Below is a small trained network, with its code and all its weights. Each question gives an input and a class and asks what happens when units are switched off, that is, made to give their printed mean instead of their output.

import numpy as np


def w(rows, s, z=0):
    codes = np.array(rows[::2]) - 128.0
    scale = np.full(codes.shape[1], s)
    scale[-1] = z or s
    return codes * scale


def f(y):
    return y / 2 * (1 + np.tanh(0.7978845608 * (y + 0.044715 * y**3)))


def log_softmax(a):
    a = a - a.max(-1, keepdims=True)
    return a - np.log(np.exp(a).sum(-1, keepdims=True))


def net(x, mask):
    res = np.array(x, float).reshape(1, 3) / 4 @ E
    y = f(res @ A[0][:, :-1].T + A[0][:, -1])
    res = res + np.where(mask, y, B[0][:, -1]) @ B[0][:, :-1]
    return log_softmax(res[-1] @ U[:, :-1].T + U[:, -1])


A, B = {}, {}
E = w([
[180,25,122,97,114,247,208,243],'x0',
[254,195,88,92,79,167,15,165],'x1',
[45,173,250,122,85,210,144,28],'x2',
],0.0073)
A[0] = w([
[142,175,87,16,62,225,65,126,32],'n0',
[115,100,147,34,153,232,164,199,36],'n1',
[198,173,132,58,99,198,76,103,81],'n2',
[85,203,212,131,118,254,123,84,102],'n3',
[221,122,119,92,136,176,75,93,63],'n4',
[129,89,132,92,102,201,167,217,5],'n5',
[47,40,200,213,208,160,193,145,98],'n6',
],0.0078,0.0021)
B[0] = w([
[224,90,163,172,106,132,155,126,215],'n0',
[45,180,167,78,146,21,46,116,224],'n1',
[186,142,140,221,117,91,176,92,213],'n2',
[119,208,21,91,254,190,127,174,254],'n3',
[199,74,130,150,167,141,195,87,188],'n4',
[127,181,135,134,195,26,51,80,219],'n5',
[121,158,190,196,232,156,205,98,250],'n6',
],0.0079,0.0075)
U = w([
[94,214,180,101,158,22,62,85,94],'0',
[127,172,39,102,202,144,168,210,226],'1',
[155,94,222,244,133,138,231,91,53],'2',
[83,116,138,52,82,164,202,178,232],'3',
[88,50,153,2,33,207,137,124,1],'4',
],0.0071,0.0041)

Each question gives the input, the list of numbers given to net, and the class t.
The units are the neurons (one row each of A and B). Each row of codes is followed by its name. A weight is (code - 128) times the scale printed after its matrix; where a second scale follows, it is the last column's (A, B and U).
mask holds one flag per neuron, in row order. A switched-off neuron (its flag False) gives its mean, the last column of its row in B, instead of its output. The means were averaged over made-up inputs and are rounded, as every weight is.
A unit's drop is (log p(t) with every unit on - log p(t) with that unit switched off) / (log p(t) with every unit on - log p(t) with every unit switched off).
The circuit of an input: a set's keep is (log p(t) with only the set's units on - log p(t) with every unit switched off) / (log p(t) with every unit on - log p(t) with every unit switched off). Starting from all 7 units, units are removed one at a time, each time the one whose removal leaves the highest keep (on an exact tie, the one counted first), for as long as the keep stays at least 0.8.
circuit, biggest first: the units of the circuit, biggest drop first
most important unit: the unit with the biggest drop
top k neurons: the k neurons with the biggest drops, biggest first
drop when u is switched off: that unit's drop, to one decimal
input [-3,7,-4], class 2: most important unit	n3
input [6,6,6], class 0: top 2 neurons	(n1 n5)
input [-6,-7,-3], class 2: circuit, biggest first	(n1 n3)
input [6,5,5], class 0: top 3 neurons	(n1 n5 n6)
input [6,-5,-2], class 0: circuit, biggest first	(n1 n5)
input [-1,3,-3], class 3: top 3 neurons	(n3 n5 n6)
input [5,5,-4], class 0: top 4 neurons	(n5 n1 n3 n6)
input [4,8,1], class 2: top 3 neurons	(n0 n2 n4)
input [0,6,3], class 2: circuit, biggest first	(n2 n0)
input [6,5,-2], class 0: top 4 neurons	(n1 n5 n6 n3)
input [2,-2,-1], class 3: top 2 neurons	(n3 n2)
input [0,2,-3], class 3: circuit, biggest first	(n3 n5 n6)
input [-3,2,3], class 3: circuit, biggest first	(n5 n1 n6)
input [2,-2,-2], class 3: top neuron	(n3)
input [-5,3,6], class 1: circuit, biggest first	(n3 n1)
input [-3,-8,-7], class 2: top 4 neurons	(n3 n6 n1 n5)
input [-6,-7,1], class 2: top 2 neurons	(n1 n6)
input [3,4,7], class 1: top 2 neurons	(n3 n6)
input [-1,2,0], class 3: top 3 neurons	(n5 n6 n3)
input [-4,6,5], class 2: top neuron	(n2)
input [-2,-2,0], class 3: top 2 neurons	(n5 n1)
input [-1,-5,5], class 1: drop when n2 is switched off	0.2
input [6,-5,5], class 0: drop when n1 is switched off	0.6
input [3,2,8], class 1: drop when n3 is switched off	1.3
input [3,7,-2], class 2: drop when n0 is switched off	0.1
